Below are the code and all the weights of a small trained network. Each question names an input and a class and asks about switching units off, where a switched-off unit gives its printed mean instead of its output.

import numpy as np


def w(rows, s, z=0):
    codes = np.array(rows[::2]) - 128.0
    scale = np.full(codes.shape[1], s)
    scale[-1] = z or s
    return codes * scale


def f(y):
    return y / 2 * (1 + np.tanh(0.7978845608 * (y + 0.044715 * y**3)))


def log_softmax(a):
    a = a - a.max(-1, keepdims=True)
    return a - np.log(np.exp(a).sum(-1, keepdims=True))


def net(x, mask):
    res = np.array(x, float).reshape(1, 5) / 4 @ E
    y = f(res @ A[0][:, :-1].T + A[0][:, -1])
    res = res + np.where(mask, y, B[0][:, -1]) @ B[0][:, :-1]
    return log_softmax(res[-1] @ U[:, :-1].T + U[:, -1])


A, B = {}, {}
E = w([
[126,236,36,130],'x0',
[249,129,119,172],'x1',
[133,148,144,119],'x2',
[89,150,171,228],'x3',
[128,125,126,131],'x4',
],0.013)
A[0] = w([
[166,117,87,112,47],'N1',
[109,208,71,141,199],'N2',
[169,134,125,148,143],'N3',
[161,110,182,186,53],'N4',
[219,132,126,151,193],'N5',
[81,95,225,167,60],'N6',
[84,111,140,86,219],'N7',
[65,144,152,83,232],'N8',
[116,190,18,89,79],'N9',
[115,215,72,188,51],'N10',
[53,111,115,95,255],'N11',
[148,129,75,123,89],'N12',
[174,138,125,193,165],'N13',
[81,158,163,253,234],'N14',
[185,143,149,159,138],'N15',
[239,129,117,171,197],'N16',
[116,114,164,165,92],'N17',
],0.015,0.0093)
B[0] = w([
[183,137,114,129,145],'N1',
[102,154,76,173,231],'N2',
[150,93,95,103,163],'N3',
[95,88,120,85,172],'N4',
[174,101,110,119,220],'N5',
[124,84,207,129,194],'N6',
[98,153,154,161,196],'N7',
[106,156,153,154,206],'N8',
[116,153,124,139,220],'N9',
[250,105,187,201,204],'N10',
[76,161,143,157,218],'N11',
[173,128,127,126,151],'N12',
[137,124,80,83,195],'N13',
[72,56,217,97,251],'N14',
[135,90,103,79,177],'N15',
[190,104,106,87,241],'N16',
[115,89,166,100,153],'N17',
],0.016,0.017)
U = w([
[68,161,178,212,250],'0',
[197,55,121,120,225],'1',
[54,255,25,202,80],'2',
[206,179,30,112,70],'3',
[64,144,212,158,23],'4',
[105,38,95,38,43],'5',
],0.0087,0.015)

Each question gives the input, the list of numbers given to net, and the class t.
The units are the neurons (one row each of A and B). Each row of codes is followed by its name. A weight is (code - 128) times the scale printed after its matrix; where a second scale follows, it is the last column's (A, B and U).
mask holds one flag per neuron, in row order. A switched-off neuron (its flag False) gives its mean, the last column of its row in B, instead of its output. The means were averaged over made-up inputs and are rounded, as every weight is.
A unit's drop is (log p(t) with every unit on - log p(t) with that unit switched off) / (log p(t) with every unit on - log p(t) with every unit switched off).
The circuit of an input: a set's keep is (log p(t) with only the set's units on - log p(t) with every unit switched off) / (log p(t) with every unit on - log p(t) with every unit switched off). Starting from the 12 units with the biggest drops (on a tie, the unit counted first), units are removed one at a time, each time the one whose removal leaves the highest keep (on an exact tie, the one counted first), for as long as the keep stays at least 0.8.
units of the circuit, in order: the units of the circuit, biggest drop first
most important unit: the unit with the biggest drop
k most important neurons: the k neurons with the biggest drops, biggest first
drop of u: that unit's drop, to one decimal
input [8,-4,-7,-1,-4], class 2: units of the circuit, in order => [N2]
input [7,3,4,0,6], class 3: 2 most important neurons => [N2, N14]
input [-3,6,-3,1,7], class 5: units of the circuit, in order => [N10, N4]
input [1,6,-2,-6,-1], class 3: units of the circuit, in order => [N14, N6]
input [-6,2,0,1,3], class 5: units of the circuit, in order => [N10, N4]
input [-8,7,3,2,4], class 5: units of the circuit, in order => [N4, N10]
input [6,1,8,7,-8], class 1: 2 most important neurons => [N10, N11]
input [-5,8,4,1,-1], class 5: 2 most important neurons => [N10, N4]
input [-7,-6,8,2,4], class 4: 2 most important neurons => [N6, N2]
input [7,1,0,0,6], class 3: 2 most important neurons => [N10, N2]
input [-2,-8,-2,5,2], class 4: 2 most important neurons => [N14, N6]
input [7,2,-7,5,8], class 1: 2 most important neurons => [N14, N10]
input [1,5,-3,-3,3], class 3: 2 most important neurons => [N14, N6]
input [-8,-3,0,-3,2], class 0: most important unit => N14
input [2,6,4,-7,5], class 3: drop of N14 => 0.4
input [4,8,7,-3,6], class 3: drop of N5 => 0.0
input [-7,-3,0,2,-2], class 4: drop of N2 => 0.1
input [-7,-8,3,2,1], class 4: 2 most important neurons => [N6, N2]
